Below are the code and all the weights of a small trained network. Each question names an input and a target symbol and asks about switching units off, where a switched-off unit gives its printed mean instead of its output.

import numpy as np


def w(rows, s, z=0):
    codes = np.array(rows[::2]) - 128.0
    scale = np.full(codes.shape[1], s)
    scale[-1] = z or s
    return codes * scale


def f(y):
    return y / 2 * (1 + np.tanh(0.7978845608 * (y + 0.044715 * y**3)))


def softmax(a):
    e = np.exp(a - a.max(-1, keepdims=True))
    return e / e.sum(-1, keepdims=True)


def log_softmax(a):
    a = a - a.max(-1, keepdims=True)
    return a - np.log(np.exp(a).sum(-1, keepdims=True))


def net(x, mask):
    ids = ['Φγξστω'.index(c) for c in x.split()]
    T = len(ids)
    res = E[ids] + P[:T]
    r = res
    for j in range(2):
        rows = slice(3 * j, 3 * j + 3)
        q, k, v = (r @ M[0][rows].T for M in (Q, K, V))
        z = softmax(np.where(np.tri(T) > 0, q @ k.T / 3**0.5, -1e9)) @ v
        o = O[0][rows]
        res = res + np.where(mask[j], z, o[:, -1]) @ o[:, :-1]
    y = f(res @ A[0][:, :-1].T + A[0][:, -1])
    res = res + np.where(mask[2:6], y, B[0][:, -1]) @ B[0][:, :-1]
    return log_softmax(res[-1] @ U[:, :-1].T + U[:, -1])


Q, K, V, O, A, B = {}, {}, {}, {}, {}, {}
E = w([
[166,160,185,86,68,225,94,150,222,116],'Φ',
[99,91,80,121,113,143,97,248,34,96],'γ',
[28,151,158,109,125,170,184,67,146,125],'ξ',
[61,65,111,148,35,154,149,187,210,105],'σ',
[137,149,123,83,30,37,26,92,156,151],'τ',
[143,113,188,209,145,134,204,180,22,162],'ω',
],0.016)
P = w([
[148,151,26,98,140,137,162,102,118,156],'0',
[174,175,148,191,116,158,113,110,126,86],'1',
[153,83,188,125,130,151,97,92,143,35],'2',
[92,130,93,164,160,87,90,158,131,123],'3',
[112,159,147,153,72,191,118,131,109,98],'4',
[168,115,115,58,96,216,143,109,126,204],'5',
[78,113,107,145,146,76,103,172,118,146],'6',
[115,138,178,139,94,135,137,123,102,85],'7',
[108,1,185,90,134,157,64,90,140,72],'8',
[50,103,135,154,147,66,77,163,129,160],'9',
[105,122,165,102,71,135,134,192,75,110],'10',
[132,49,136,45,89,205,151,145,112,212],'11',
[49,89,149,135,140,55,81,192,117,186],'12',
[83,118,211,110,103,112,161,133,103,104],'13',
],0.013)
Q[0] = w([
[105,123,210,171,114,102,105,138,111,7],'H0',
[139,208,109,183,115,83,154,149,147,169],'H0',
[78,131,135,83,14,205,150,171,68,153],'H0',
[86,154,84,182,147,64,121,148,111,159],'H1',
[167,137,164,134,131,122,133,93,100,75],'H1',
[151,189,90,101,156,116,153,76,135,175],'H1',
],0.011)
K[0] = w([
[125,135,125,124,82,108,183,150,109,239],'H0',
[158,164,143,251,131,60,155,123,129,55],'H0',
[90,67,215,124,125,89,104,148,123,133],'H0',
[99,138,137,111,82,101,134,104,182,154],'H1',
[175,142,104,109,128,185,181,128,116,137],'H1',
[133,181,89,157,85,110,110,103,121,75],'H1',
],0.011)
V[0] = w([
[100,117,163,186,95,76,185,89,144,179],'H0',
[172,180,173,87,238,156,171,20,133,181],'H0',
[63,111,155,162,137,255,180,162,165,95],'H0',
[137,95,121,173,106,166,191,200,130,74],'H1',
[79,97,114,153,111,107,173,117,201,130],'H1',
[94,101,116,166,88,57,131,138,132,94],'H1',
],0.0083)
O[0] = w([
[141,35,90,255,32,100,110,48,72,184,102],'H0',
[43,168,136,99,46,75,153,155,129,185,3],'H0',
[136,128,236,191,128,31,203,123,163,25,180],'H0',
[103,94,93,87,75,158,70,154,144,227,186],'H1',
[54,166,37,175,122,178,97,106,196,113,124],'H1',
[76,191,105,189,41,88,187,124,173,99,151],'H1',
],0.0072,0.015)
A[0] = w([
[73,196,158,154,191,133,173,158,33,134,252],'N0',
[161,87,201,160,148,121,157,122,140,3,151],'N1',
[121,207,71,158,180,91,56,123,88,111,195],'N2',
[200,127,174,140,6,213,111,46,106,84,148],'N3',
],0.0066,0.0016)
B[0] = w([
[2,112,176,159,115,116,60,176,208,157,159],'N0',
[199,230,61,138,126,154,156,130,109,187,253],'N1',
[125,95,122,103,171,92,158,33,45,65,148],'N2',
[74,49,115,123,109,57,175,161,112,50,187],'N3',
],0.0091,0.012)
U = w([
[185,138,171,119,137,178,77,106,167,150,252],'Φ',
[93,1,120,106,185,111,145,88,109,69,169],'γ',
[58,216,152,106,104,122,149,140,134,123,104],'ξ',
[129,111,57,132,81,164,97,87,164,183,77],'σ',
[183,143,69,143,88,114,207,63,70,134,113],'τ',
[99,90,163,154,67,120,149,117,77,142,55],'ω',
],0.0085,0.0012)

Each question gives the input, a string of symbols that net reads in full, and the target symbol t.
The units are the heads (3 rows each of Q, K, V and O) and the neurons (one row each of A and B). Each row of codes is followed by its name. A weight is (code - 128) times the scale printed after its matrix; where a second scale follows, it is the last column's (O, A, B and U).
mask holds one flag per unit, heads first, then neurons. A switched-off unit (its flag False) gives its mean, the last column of its rows in O or B, instead of its output. The means were averaged over made-up inputs and are rounded, as every weight is.
A unit's drop is (log p(t) with every unit on - log p(t) with that unit switched off) / (log p(t) with every unit on - log p(t) with every unit switched off).
The circuit of an input: a set's keep is (log p(t) with only the set's units on - log p(t) with every unit switched off) / (log p(t) with every unit on - log p(t) with every unit switched off). Starting from all 6 units, units are removed one at a time, each time the one whose removal leaves the highest keep (on an exact tie, the one counted first), for as long as the keep stays at least 0.8.
circuit, biggest first: the units of the circuit, biggest drop first
most important unit: the unit with the biggest drop
top k neurons: the k neurons with the biggest drops, biggest first
heads that matter: for each layer, one digit per head in row order, 1 if its drop is at least 0.15 and else 0, layers parted by /
input ω γ σ τ γ, target γ: circuit, biggest first	(N1; H0; N3)
input σ γ γ Φ ω σ ω σ σ σ σ τ, target τ: circuit, biggest first	(H0; N1)
input ω γ Φ ξ γ γ σ ξ γ γ γ σ, target Φ: circuit, biggest first	(H0; N3)
input γ γ ω γ Φ ξ, target γ: most important unit	N1
input γ σ γ γ ω γ τ Φ, target γ: circuit, biggest first	(N3; H0; N1)
input σ Φ γ σ γ σ ξ τ, target γ: circuit, biggest first	(N3; N1)
input γ ω ω ξ σ σ γ Φ γ ξ γ γ γ σ, target τ: circuit, biggest first	(N1; N0)
input γ σ Φ σ ω ξ ξ σ, target τ: circuit, biggest first	(N1; H0)
input ω γ γ σ ω ω γ ξ, target ω: heads that matter	11
input τ σ τ, target σ: heads that matter	10
input γ ω τ ξ σ γ γ Φ ξ, target Φ: heads that matter	10
input ξ Φ τ γ ξ ξ γ σ γ τ γ, target γ: circuit, biggest first	(H0; N1)
input ω ω σ ω γ ω γ γ γ σ τ γ σ, target σ: circuit, biggest first	(H1; H0)
input σ γ τ σ γ ω, target σ: circuit, biggest first	(H0)
input ξ Φ ξ γ σ γ, target ω: circuit, biggest first	(H0; N1)
input ξ σ γ γ γ τ γ ω, target ω: top 2 neurons	(N0; N3)
input γ γ γ ω, target ω: top 2 neurons	(N1; N0)
input γ γ γ γ γ ξ σ γ σ ω σ σ σ Φ, target τ: circuit, biggest first	(N1; H0)
input Φ γ τ γ τ ω ξ τ, target ω: top 2 neurons	(N1; N2)
input γ γ γ ξ ξ γ ω τ, target ω: top 2 neurons	(N2; N1)
input Φ γ τ ω γ τ γ γ ξ, target σ: top neuron	(N2)
input γ γ γ γ σ γ τ σ, target γ: top 2 neurons	(N1; N3)
input γ τ ξ ξ τ Φ σ γ ω, target ξ: top 2 neurons	(N0; N1)
